Moves between units:
lf: $>jg, *>mc, ^>cq, @>qd, !>bt, §>zs
cg: $>zs, *>br, ^>qj, @>qs, !>gg, §>jg
rn: $>br, *>zs, ^>zz, @>ph, !>lt, §>mc
nm: $>jp, *>mm, ^>bg, @>gs, !>rh, §>hq
hn: $>zj, *>bg, ^>mm, @>hb, !>bh, §>dl
ms: $>nl, *>hb, ^>gs, @>bg, !>cd, §>tm
hr: $>fq, *>qb, ^>lt, @>lj, !>zz, §>hg
jg: $>lf, *>hm, ^>cd, @>rh, !>gs, §>cg
ds: $>sj, *>tr, ^>ph, @>zz, !>lj, §>dr
gh: $>gg, *>lt, ^>qb, @>zd, !>zs, §>bt
mm: $>fr, *>nm, ^>hn, @>hj, !>mb, §>zb
zb: $>qf, *>hq, ^>dl, @>pr, !>lm, §>mm
jh: $>zz, *>qj, ^>br, @>sj, !>fq, §>dh
zz: $>jh, *>dg, ^>rn, @>ds, !>hr, §>sf
tr: $>dn, *>ds, ^>ql, @>dg, !>pj, §>mr
sj: $>ds, *>dn, ^>lm, @>jh, !>dl, §>bh
lm: $>ph, *>qs, ^>sj, @>br, !>zb, §>mb
tm: $>qb, *>fq, ^>gg, @>zt, !>qj, §>ms
qj: $>dg, *>jh, ^>cg, @>dn, !>tm, §>cd
br: $>rn, *>cg, ^>jh, @>lm, !>pr, §>hm
qs: $>ql, *>lm, ^>dn, @>cg, !>hq, §>rh
cz: $>bg, *>zj, ^>jp, @>nl, !>mr, §>pj
pj: $>zt, *>lj, ^>zd, @>qb, !>tr, §>cz
rh: $>qd, *>mb, ^>jr, @>jg, !>nm, §>qs
gg: $>gh, *>pr, ^>tm, @>hq, !>cg, §>gs
hg: $>hb, *>nl, ^>rd, @>zj, !>sf, §>hr
zd: $>hq, *>qf, ^>pj, @>gh, !>ql, §>jp
zt: $>pj, *>dl, ^>hq, @>tm, !>dn, §>bg
hm: $>mc, *>jg, ^>dh, @>mb, !>hj, §>br
ql: $>qs, *>ph, ^>tr, @>zs, !>zd, §>qd
mb: $>tc, *>rh, ^>bh, @>hm, !>mm, §>lm
zj: $>hn, *>cz, ^>fr, @>hg, !>dr, §>lj
dg: $>qj, *>zz, ^>zs, @>tr, !>qb, §>cq
dh: $>sf, *>cd, ^>hm, @>bh, !>hb, §>jh
nl: $>ms, *>hg, ^>bt, @>cz, !>cq, §>qb
fr: $>mm, *>jp, ^>zj, @>rd, !>tc, §>qf
qb: $>tm, *>hr, ^>gh, @>pj, !>dg, §>nl
fq: $>hr, *>tm, ^>pr, @>dl, !>jh, §>hb
qd: $>rh, *>tc, ^>mr, @>lf, !>jp, §>ql
mr: $>jr, *>dr, ^>qd, @>cq, !>cz, §>tr
gs: $>bt, *>hj, ^>ms, @>nm, !>jg, §>gg
rd: $>hj, *>bt, ^>hg, @>fr, !>mc, §>lt
hb: $>hg, *>ms, ^>hj, @>hn, !>dh, §>fq
zs: $>cg, *>rn, ^>dg, @>ql, !>gh, §>lf
bg: $>cz, *>hn, ^>nm, @>ms, !>jr, §>zt
jp: $>nm, *>fr, ^>cz, @>bt, !>qd, §>zd
cq: $>cd, *>sf, ^>lf, @>mr, !>nl, §>dg
sf: $>dh, *>cq, ^>mc, @>dr, !>hg, §>zz
dl: $>lj, *>zt, ^>zb, @>fq, !>sj, §>hn
cd: $>cq, *>dh, ^>jg, @>jr, !>ms, §>qj
jr: $>mr, *>bh, ^>rh, @>cd, !>bg, §>dn
hj: $>rd, *>gs, ^>hb, @>mm, !>hm, §>pr
lj: $>dl, *>pj, ^>qf, @>hr, !>ds, §>zj
bt: $>gs, *>rd, ^>nl, @>jp, !>lf, §>gh
mc: $>hm, *>lf, ^>sf, @>tc, !>rd, §>rn
dr: $>bh, *>mr, ^>tc, @>sf, !>zj, §>ds
qf: $>zb, *>zd, ^>lj, @>lt, !>ph, §>fr
tc: $>mb, *>qd, ^>dr, @>mc, !>fr, §>ph
ph: $>lm, *>ql, ^>ds, @>rn, !>qf, §>tc
lt: $>pr, *>gh, ^>hr, @>qf, !>rn, §>rd
pr: $>lt, *>gg, ^>fq, @>zb, !>br, §>hj
bh: $>dr, *>jr, ^>mb, @>dh, !>hn, §>sj
dn: $>tr, *>sj, ^>qs, @>qj, !>zt, §>jr
hq: $>zd, *>zb, ^>zt, @>gg, !>qs, §>nm

In the rows, zero is written as 65.

The rows follow the links: the fewer symbols apart two units are, the more alike their rows tend to be.

Each row is also shifted at random along 2 hidden directions that mean nothing.

Known rows, each with its unit:
  85    74    71    56    68    69    61    65    75    55    71    67    83    72    67    53    60    68    63    73    70    71    58    77    59    74    76    59    59    62    82    66    63    66    68    52    70    66    51    71    72    61    50    76    66    65    68    73
unit: jh
 132    75    74    45    75    64    67    72    68    66    60    70    69    72    53    61    67    54    72    74    68    63    39    74    64    67    68    79    56    65    68    68    56    60    67    58    72    62    82    69    64    65    64    65    59    59    69    89
unit: zz
  59    69    51    80    64    66    69    60    57    52    64    59    70    47    66    70    65    63    70    54    65    63    70    75    53    71    64    56    66    72    77    78    72    60    72    68    76    66    52    67    55    58    64    73    73    62    57    63
unit: hq
  91    59    65    58    58    65    71    63    36    78    55    58    53    70    56    70    68    60    75    76    54    56    48    57    70    63    51    77    64    77    49    76    58    62    59    66    55    64    88    72    65    64    68    58    44    55    57   103
unit: tc
  69    65    71    63    67    68    61    68    72    75    64    81    65    69    67    64    48    58    68    59    56    75    58    60    63    68    76    63    62    74    52    72    75    65    69    63    49    60    63    73    61    59    52    57    54    60    59    67
unit: dl
  72    78    56    69    62    64    64    58    65    57    65    53    65    62    70    76    68    69    62    62    73    49    77    66    67    62    65    64    65    56    68    70    71    64    54    68    65    68    51    53    63    59    63    65    66    69    60    64
unit: cg
  85    75    65    66    74    59    74    55    64    62    65    55    59    61    54    65    65    52    77    68    60    59    59    74    76    56    44    75    66    62    73    64    67    76    69    63    69    84    66    70    71    61    80    74    66    60    57    80
unit: hj
  79    68    67    60    75    61    64    73    81    63    67    76    67    61    71    61    71    66    58    63    68    68    68    71    58    67    72    64    63    59    69    60    66    64    67    67    80    56    59    64    57    70    70    65    75    65    75    53
unit: qb
  73    61    68    53    65    68    59    75    77    69    68    69    66    71    75    66    70    78    50    67    70    64    72    56    67    69    84    57    64    59    60    57    70    64    59    72    61    51    62    51    63    67    56    55    72    72    73    55
unit: dg
  81    71    75    50    80    63    59    69    82    79    60    69    67    69    65    66    55    57    60    59    66    71    65    62    72    60    76    61    55    65    60    62    73    74    60    63    50    61    53    76    63    68    60    57    59    70    66    67
unit: fq
  54    58    66    62    62    63    72    63    56    49    70    77    77    66    63    42    67    68    74    72    52    72    53    77    55    78    69    63    67    73    79    66    52    66    90    48    81    72    71    72    71    70    69    70    68    50    76    67
unit: zj
  47    65    66    73    70    61    72    62    73    60    70    61    61    57    64    60    71    68    63    64    71    60    72    63    63    58    56    70    64    49    75    56    63    61    65    65    82    71    61    58    68    67    84    72    82    62    67    55
unit: bt
  47    50    70    59    61    59    60    71    72    64    69    71    67    73    71    60    70    79    52    65    70    69    81    55    65    64    71    59    65    56    60    48    61    69    62    68    63    58    66    55    78    71    69    63    75    78    75    41
unit: cq
  60    74    65    60    66    65    68    60    65    71    60    57    53    71    58    71    71    63    66    73    72    58    58    56    80    53    55    82    61    53    54    57    60    72    52    64    57    70    72    58    75    67    71    64    54    63    64    78
unit: mc
  53    50    75    64    73    55    63    72    63    68    66    76    61    62    67    66    69    69    62    54    56    73    65    59    58    68    64    65    71    66    51    57    63    67    71    72    62    55    75    65    62    70    74    63    71    62    68    46
unit: cz
  73    59    66    65    53    63    62    59    52    51    66    68    77    72    66    55    55    67    70    70    55    72    54    72    54    74    68    63    70    75    66    66    55    70    71    52    66    66    69    73    78    60    63    73    55    61    67    66
unit: bh
  76    63    67    64    52    63    66    63    60    50    71    66    74    73    74    60    63    80    61    67    62    70    76    64    59    69    67    58    71    61    73    60    60    73    65    59    66    62    57    64    79    69    72    70    80    71    78    52
unit: cd
  46    54    67    65    51    63    56    67    59    58    66    70    66    71    71    70    57    74    59    61    60    73    71    61    54    68    67    52    77    71    52    53    57    68    63    72    55    62    72    65    72    66    63    62    68    70    71    41
unit: jr
  81    51    65    56    49    64    71    67    50    63    66    70    66    69    67    61    62    70    60    64    58    65    61    59    55    72    70    64    74    71    52    61    60    59    72    66    63    56    85    61    65    66    67    64    61    59    75    61
unit: mr
  52    79    58    67    66    72    64    54    80    51    64    53    75    62    63    63    68    59    67    77    79    59    60    88    65    64    58    64    60    51    93    70    62    69    62    57    76    75    44    56    70    58    56    81    68    74    58    66
unit: br

Where do the symbols, taken in turn from left to right, take each start?
Answer with the unit's name.
  25    52    71    61    77    76    56    76    78    63    66    76    75    67    66    53    65    61    67    66    66    78    55    75    62    69    81    61    62    61    74    64    61    63    79    59    66    64    60    66    60    63    49    61    68    62    63    52
* ^ @ !: zs
 124    70    82    55    67    56    76    56    58    77    67    73    57    74    60    56    56    54    71    67    48    71    61    57    74    62    64    78    63    74    58    59    66    76    71    61    52    71    73    86    70    71    75    65    66    60    65    87
^ ! § *: cg
  61    68    56    66    55    61    72    60    60    61    67    52    56    62    65    70    73    74    62    69    69    45    78    55    71    58    50    73    68    55    61    60    67    63    54    67    65    69    66    41    73    67    76    64    68    66    68    67
! §: gh
  72    57    68    71    59    60    68    64    57    55    69    71    70    63    69    58    56    68    70    54    57    74    68    69    50    73    65    57    76    77    65    66    62    68    75    64    67    60    68    71    67    64    69    68    72    58    76    50
@ !: cd
  67    67    56    64    58    70    59    63    62    65    55    56    68    64    65    72    56    59    68    64    64    59    59    64    69    66    65    62    63    73    61    78    69    64    61    63    56    61    63    69    63    53    48    63    48    64    55    86
^ *: dn
  34    61    63    81    61    63    71    58    53    59    64    61    72    65    62    59    63    61    76    67    60    73    68    69    65    66    57    61    65    73    74    70    64    66    74    57    71    76    56    73    67    60    68    72    63    58    54    72
! @ @ *: rh
  90    63    62    55    63    71    63    69    61    50    63    67    77    67    66    48    65    64    70    80    64    62    43    87    54    75    73    62    68    73    79    75    52    58    80    52    83    59    67    68    63    63    54    70    61    54    73    76
! * § @: nl
  36    61    56    74    76    69    64    68    65    66    57    58    59    53    65    76    77    65    65    55    74    68    66    69    61    64    63    61    57    67    62    67    76    57    65    72    76    61    64    61    48    68    66    60    65    61    60    58
! § *: tc
  89    75    60    73    61    61    75    51    52    65    67    58    58    60    60    67    66    60    67    55    62    53    78    60    70    58    52    77    71    58    63    63    72    69    66    67    61    74    65    61    66    67    86    71    74    60    63    69
@ *: mm
  42    70    58    69    74    67    60    63    67    69    57    58    66    61    59    72    60    55    73    63    69    71    58    71    60    64    61    62    61    70    69    75    73    65    64    64    65    69    58    76    59    59    55    61    59    63    50    72
! § $: tc
  68    66    49    68    59    73    67    65    53    58    63    58    62    57    62    72    71    70    63    70    71    53    61    69    58    74    65    61    64    74    65    77    66    52    63    68    78    62    68    55    52    62    58    63    59    65    62    73
§ ^ @: cq
 101    76    61    67    69    60    72    65    71    51    69    73    74    59    68    54    62    67    64    56    65    66    68    76    52    74    71    59    64    66    86    71    71    67    75    58    83    63    48    69    64    67    71    75    87    64    75    61
^ $ ^: qb
  69    68    71    61    78    70    69    67    79    55    67    75    73    63    67    44    69    64    65    75    67    68    56    72    65    69    79    64    52    60    87    71    60    65    77    51    80    66    51    68    67    73    64    68    72    57    71    70
@ ! *: tr
  60    57    60    54    64    69    55    75    71    55    67    71    73    64    70    67    64    77    59    65    69    64    61    77    50    74    77    57    70    63    66    62    56    56    67    66    75    53    71    53    56    61    54    64    66    67    73    47
^ @: zs
